Below is a small trained network, with its code and all its weights. Each question gives an input and a class and asks what happens when units are switched off, that is, made to give their printed mean instead of their output.

import numpy as np


def w(rows, s, z=0):
    codes = np.array(rows[::2]) - 128.0
    scale = np.full(codes.shape[1], s)
    scale[-1] = z or s
    return codes * scale


def f(y):
    return np.maximum(y, 0)


def log_softmax(a):
    a = a - a.max(-1, keepdims=True)
    return a - np.log(np.exp(a).sum(-1, keepdims=True))


def net(x, mask):
    res = np.array(x, float).reshape(1, 3) / 4 @ E
    y = f(res @ A[0][:, :-1].T + A[0][:, -1])
    res = res + np.where(mask, y, B[0][:, -1]) @ B[0][:, :-1]
    return log_softmax(res[-1] @ U[:, :-1].T + U[:, -1])


A, B = {}, {}
E = w([
[49,178,194],'x0',
[254,138,166],'x1',
[41,72,147],'x2',
],0.0092)
A[0] = w([
[135,70,137,97],'n0',
[138,163,142,134],'n1',
[145,84,123,15],'n2',
[127,124,130,116],'n3',
[152,102,134,140],'n4',
[109,103,81,57],'n5',
[130,104,76,113],'n6',
[147,74,114,26],'n7',
[157,117,137,128],'n8',
[114,119,117,102],'n9',
[137,157,137,109],'n10',
[113,114,120,40],'n11',
[134,116,168,76],'n12',
[113,158,251,107],'n13',
[144,121,145,54],'n14',
[93,105,102,69],'n15',
[132,143,116,96],'n16',
[115,133,153,44],'n17',
[106,132,170,37],'n18',
[132,97,88,144],'n19',
[114,161,96,118],'n20',
[160,114,137,123],'n21',
[109,136,170,2],'n22',
[83,102,94,79],'n23',
[165,97,136,122],'n24',
[132,154,90,72],'n25',
[119,80,217,155],'n26',
[132,129,115,69],'n27',
[110,94,148,33],'n28',
[129,137,149,55],'n29',
[142,179,148,130],'n30',
[121,140,145,24],'n31',
[151,127,129,89],'n32',
[96,113,107,108],'n33',
[202,96,149,114],'n34',
[139,156,123,115],'n35',
[151,127,130,97],'n36',
],0.024,0.0058)
B[0] = w([
[88,64,129,167],'n0',
[118,186,130,166],'n1',
[77,91,163,152],'n2',
[128,127,124,129],'n3',
[160,129,101,175],'n4',
[183,156,128,165],'n5',
[137,158,179,178],'n6',
[82,70,157,166],'n7',
[168,127,112,178],'n8',
[142,109,136,146],'n9',
[126,172,123,153],'n10',
[157,125,118,139],'n11',
[165,156,111,145],'n12',
[107,192,253,237],'n13',
[134,141,109,141],'n14',
[168,70,144,175],'n15',
[116,142,127,136],'n16',
[106,130,154,142],'n17',
[80,125,152,159],'n18',
[138,132,176,184],'n19',
[104,163,102,152],'n20',
[172,126,105,181],'n21',
[81,133,168,150],'n22',
[161,61,162,193],'n23',
[169,133,89,192],'n24',
[93,124,98,145],'n25',
[75,78,48,201],'n26',
[131,124,114,131],'n27',
[141,116,75,150],'n28',
[134,123,150,135],'n29',
[122,216,128,181],'n30',
[105,131,151,132],'n31',
[144,123,104,158],'n32',
[148,77,152,176],'n33',
[237,131,78,251],'n34',
[121,160,118,154],'n35',
[144,123,106,160],'n36',
],0.056,0.012)
U = w([
[190,208,12,70],'0',
[158,63,129,253],'1',
[41,238,31,153],'2',
[1,142,217,96],'3',
[202,141,246,190],'4',
[240,125,83,20],'5',
],0.0072,0.0049)

Each question gives the input, the list of numbers given to net, and the class t.
The units are the neurons (one row each of A and B). Each row of codes is followed by its name. A weight is (code - 128) times the scale printed after its matrix; where a second scale follows, it is the last column's (A, B and U).
mask holds one flag per neuron, in row order. A switched-off neuron (its flag False) gives its mean, the last column of its row in B, instead of its output. The means were averaged over made-up inputs and are rounded, as every weight is.
A unit's drop is (log p(t) with every unit on - log p(t) with that unit switched off) / (log p(t) with every unit on - log p(t) with every unit switched off).
The circuit of an input: a set's keep is (log p(t) with only the set's units on - log p(t) with every unit switched off) / (log p(t) with every unit on - log p(t) with every unit switched off). Starting from the 12 units with the biggest drops (on a tie, the unit counted first), units are removed one at a time, each time the one whose removal leaves the highest keep (on an exact tie, the one counted first), for as long as the keep stays at least 0.8.
units of the circuit, in order: the units of the circuit, biggest drop first
unit that matters most: the unit with the biggest drop
top k neurons: the k neurons with the biggest drops, biggest first
drop of u: that unit's drop, to one decimal
input [-2,6,5], class 5: unit that matters most	n30
input [-5,-3,-7], class 0: units of the circuit, in order	n23, n15
input [-4,5,8], class 1: top 4 neurons	n0, n7, n2, n26
input [5,-6,3], class 3: top 3 neurons	n34, n18, n26
input [1,-6,-4], class 1: top 3 neurons	n13, n34, n30
input [-3,1,-1], class 5: top 3 neurons	n13, n30, n26
input [3,3,0], class 3: top 2 neurons	n34, n13
input [6,0,-4], class 3: top 2 neurons	n34, n13
input [5,-8,8], class 1: top 2 neurons	n26, n28
input [-1,6,-3], class 0: drop of n14	0.0
input [-1,-3,6], class 1: drop of n13	0.2
input [-1,1,3], class 1: drop of n30	0.2
input [-5,5,6], class 5: drop of n34	0.2
input [2,7,4], class 0: top neuron	n26
input [8,8,0], class 3: top 2 neurons	n13, n26
